Here is a tiny trained network, its code and every weight. The questions are about switching its units off for an input and a target symbol, where a switched-off unit gives its printed mean instead of its output.

import numpy as np


def w(rows, s, z=0):
    codes = np.array(rows[::2]) - 128.0
    scale = np.full(codes.shape[1], s)
    scale[-1] = z or s
    return codes * scale


def norm(h):
    return h / np.sqrt((h * h).mean(-1, keepdims=True) + 1e-5)


def f(y):
    return np.maximum(y, 0)


def softmax(a):
    e = np.exp(a - a.max(-1, keepdims=True))
    return e / e.sum(-1, keepdims=True)


def log_softmax(a):
    a = a - a.max(-1, keepdims=True)
    return a - np.log(np.exp(a).sum(-1, keepdims=True))


def net(x, mask):
    ids = ['αγζησω'.index(c) for c in x.split()]
    T = len(ids)
    res = E[ids] + P[:T]
    u = 0
    for l in range(2):
        q, k, v = (norm(res) @ M[l].T for M in (Q, K, V))
        z = softmax(np.where(np.tri(T) > 0, q @ k.T / 2**0.5, -1e9)) @ v
        res = res + np.where(mask[u], z, O[l][:, -1]) @ O[l][:, :-1]
        u += 1
        y = f(norm(res) @ A[l][:, :-1].T + A[l][:, -1])
        res = res + np.where(mask[u : u + 16], y, B[l][:, -1]) @ B[l][:, :-1]
        u += 16
    return log_softmax(norm(res)[-1] @ U[:, :-1].T + U[:, -1])


Q, K, V, O, A, B = {}, {}, {}, {}, {}, {}
E = w([
[167,75,125,128,104,131,90],'α',
[98,115,160,124,139,163,91],'γ',
[108,119,120,131,75,199,133],'ζ',
[139,103,139,185,162,150,112],'η',
[181,103,130,197,176,130,147],'σ',
[209,218,85,58,75,188,6],'ω',
],0.016)
P = w([
[112,136,145,133,120,11,141],'0',
[135,127,101,96,134,156,126],'1',
[153,114,120,103,130,164,125],'2',
[150,99,126,121,134,159,130],'3',
[141,90,135,127,134,159,129],'4',
[152,83,143,142,138,148,141],'5',
[151,72,152,140,127,142,139],'6',
[152,63,160,137,140,141,147],'7',
[159,58,178,141,145,136,141],'8',
[155,51,169,155,165,162,143],'9',
],0.011)
Q[0] = w([
[141,230,141,41,77,69,1],'L0H1',
[64,228,135,108,188,15,195],'L0H1',
],0.0066)
K[0] = w([
[140,119,90,148,82,187,154],'L0H1',
[149,126,4,91,108,209,113],'L0H1',
],0.012)
V[0] = w([
[34,59,126,68,145,55,3],'L0H1',
[35,239,65,186,162,99,203],'L0H1',
],0.005)
O[0] = w([
[125,35,21,198,53,89,84,254],'L0H1',
[82,87,137,38,255,77,43,85],'L0H1',
],0.0092,0.0025)
A[0] = w([
[231,158,107,227,141,162,145,118],'L0N1',
[60,74,159,63,191,179,150,158],'L0N2',
[53,115,130,117,1,156,194,201],'L0N3',
[117,83,79,136,161,39,110,61],'L0N4',
[88,141,128,83,97,134,197,147],'L0N5',
[121,167,15,150,127,104,84,132],'L0N6',
[111,72,91,140,170,129,122,113],'L0N7',
[129,124,145,129,181,33,170,6],'L0N8',
[71,161,131,131,155,39,133,187],'L0N9',
[144,161,213,84,129,114,102,220],'L0N10',
[130,165,60,183,66,80,131,154],'L0N11',
[167,218,37,71,130,92,72,53],'L0N12',
[177,58,201,129,100,121,139,161],'L0N13',
[138,60,206,126,75,151,55,155],'L0N14',
[203,206,136,36,115,121,64,172],'L0N15',
[102,110,181,187,147,33,101,111],'L0N16',
],0.0078,0.0018)
B[0] = w([
[77,202,77,62,107,99,131,254],'L0N1',
[231,74,146,199,102,83,108,183],'L0N2',
[209,176,112,132,218,79,150,199],'L0N3',
[93,121,104,53,57,215,215,172],'L0N4',
[65,112,123,137,254,31,149,137],'L0N5',
[44,108,226,89,164,121,99,158],'L0N6',
[140,206,183,160,82,167,142,202],'L0N7',
[169,120,200,157,239,140,70,141],'L0N8',
[125,163,53,67,204,127,50,140],'L0N9',
[110,78,98,228,141,81,208,146],'L0N10',
[37,133,162,188,101,80,108,167],'L0N11',
[79,77,104,201,151,97,62,143],'L0N12',
[128,132,137,177,133,213,188,225],'L0N13',
[160,168,93,117,202,113,226,247],'L0N14',
[26,142,175,124,218,70,87,153],'L0N15',
[189,123,120,131,68,225,88,175],'L0N16',
],0.0052,0.0076)
Q[1] = w([
[27,176,118,27,181,2,40],'L1H1',
[243,60,98,202,141,190,221],'L1H1',
],0.0097)
K[1] = w([
[146,47,153,203,76,104,254],'L1H1',
[126,152,78,53,110,111,18],'L1H1',
],0.0096)
V[1] = w([
[132,166,51,84,165,50,154],'L1H1',
[138,255,147,144,102,179,57],'L1H1',
],0.0078)
O[1] = w([
[42,175,222,132,111,151,255,70],'L1H1',
[213,82,220,68,73,24,74,254],'L1H1',
],0.0089,0.0052)
A[1] = w([
[129,77,68,179,221,175,115,103],'L1N1',
[89,106,164,101,188,143,83,188],'L1N2',
[134,183,105,174,69,125,117,61],'L1N3',
[155,98,76,75,179,129,48,61],'L1N4',
[65,105,96,139,138,159,209,52],'L1N5',
[119,169,172,174,247,197,95,136],'L1N6',
[161,157,144,130,126,95,129,101],'L1N7',
[161,133,156,67,106,59,83,123],'L1N8',
[139,184,141,116,94,156,123,120],'L1N9',
[78,81,110,128,66,94,127,131],'L1N10',
[128,85,149,103,161,106,125,65],'L1N11',
[117,196,107,123,112,137,194,198],'L1N12',
[206,153,105,115,150,102,178,143],'L1N13',
[57,136,84,148,179,66,75,253],'L1N14',
[148,96,99,168,141,194,149,98],'L1N15',
[114,152,181,26,128,67,97,135],'L1N16',
],0.011,0.0038)
B[1] = w([
[66,161,163,46,76,109,68,233],'L1N1',
[164,55,106,173,142,125,198,164],'L1N2',
[83,110,70,192,132,14,144,159],'L1N3',
[208,197,122,125,204,190,150,254],'L1N4',
[161,205,209,110,101,182,133,180],'L1N5',
[67,63,103,123,163,72,171,214],'L1N6',
[81,104,127,103,141,146,98,168],'L1N7',
[134,181,143,122,134,133,129,233],'L1N8',
[106,102,161,106,158,151,79,148],'L1N9',
[127,147,254,79,156,184,157,158],'L1N10',
[126,130,112,151,96,98,90,154],'L1N11',
[204,93,88,136,160,155,95,195],'L1N12',
[86,65,116,135,128,138,78,233],'L1N13',
[174,50,123,112,94,189,140,184],'L1N14',
[131,163,118,117,159,78,128,198],'L1N15',
[77,234,128,142,123,73,197,158],'L1N16',
],0.0087,0.0068)
U = w([
[73,233,177,43,99,16,94,48],'α',
[122,111,46,228,90,78,155,5],'γ',
[212,104,134,115,149,156,49,196],'ζ',
[29,77,125,116,50,198,60,149],'η',
[44,2,144,124,195,84,118,82],'σ',
[112,145,176,128,168,194,211,166],'ω',
],0.0081,0.0013)

Each question gives the input, a string of symbols that net reads in full, and the target symbol t.
The units are the heads (2 rows each of Q, K, V and O) and the neurons (one row each of A and B). Each row of codes is followed by its name. A weight is (code - 128) times the scale printed after its matrix; where a second scale follows, it is the last column's (O, A, B and U).
mask holds one flag per unit, layer by layer, with each layer's heads first. A switched-off unit (its flag False) gives its mean, the last column of its rows in O or B, instead of its output. The means were averaged over made-up inputs and are rounded, as every weight is.
A unit's drop is (log p(t) with every unit on - log p(t) with that unit switched off) / (log p(t) with every unit on - log p(t) with every unit switched off).
The circuit of an input: a set's keep is (log p(t) with only the set's units on - log p(t) with every unit switched off) / (log p(t) with every unit on - log p(t) with every unit switched off). Starting from the 12 units with the biggest drops (on a tie, the unit counted first), units are removed one at a time, each time the one whose removal leaves the highest keep (on an exact tie, the one counted first), for as long as the keep stays at least 0.8.
circuit, biggest first: the units of the circuit, biggest drop first
unit that matters most: the unit with the biggest drop
top k neurons: the k neurons with the biggest drops, biggest first
top k neurons in layer l: the k neurons of layer l with the biggest drops, biggest first
input ζ η γ σ ω ζ, target α: top 2 neurons => [L1N16, L0N5]
input ζ η η α γ η ζ α ζ, target ω: unit that matters most => L0N9
input σ η σ η η σ ζ η, target σ: circuit, biggest first => [L0H1, L1N6]
input γ σ η η α α, target η: top 2 neurons in layer 1 => [L1N1, L1N10]
input ω σ α η γ σ ζ ω ζ ω, target σ: top 2 neurons in layer 1 => [L1N6, L1N9]
input σ ω γ, target α: top 2 neurons in layer 0 => [L0N2, L0N1]
input ω γ ζ η η ω, target α: top 2 neurons => [L0N1, L1N16]
input ζ σ η α η η ζ η σ ω, target ω: top 3 neurons => [L0N15, L0N1, L1N4]
input ω σ η, target ω: top 4 neurons in layer 0 => [L0N15, L0N12, L0N7, L0N13]
input σ σ ζ η ζ ζ ζ ω, target σ: top 2 neurons => [L0N15, L1N6]
input ζ η σ η γ σ, target ω: circuit, biggest first => [L1H1, L0H1]
input σ ζ η α ζ σ η γ, target σ: top 3 neurons => [L0N1, L0N2, L0N9]
input γ α ζ σ ζ α, target η: circuit, biggest first => [L1H1, L1N1]
input ζ ζ σ, target ω: unit that matters most => L1H1
input η ζ α ω, target η: top 2 neurons in layer 0 => [L0N9, L0N14]
input η ω γ, target α: top 2 neurons in layer 0 => [L0N13, L0N16]
input γ σ η α η η γ η γ, target η: top 2 neurons in layer 1 => [L1N1, L1N4]
input σ ω ζ ω η η σ η α, target σ: top 2 neurons => [L1N4, L0N10]
input η ω σ, target α: top 2 neurons in layer 0 => [L0N14, L0N1]
input σ ω σ, target α: top neuron => [L1N16]
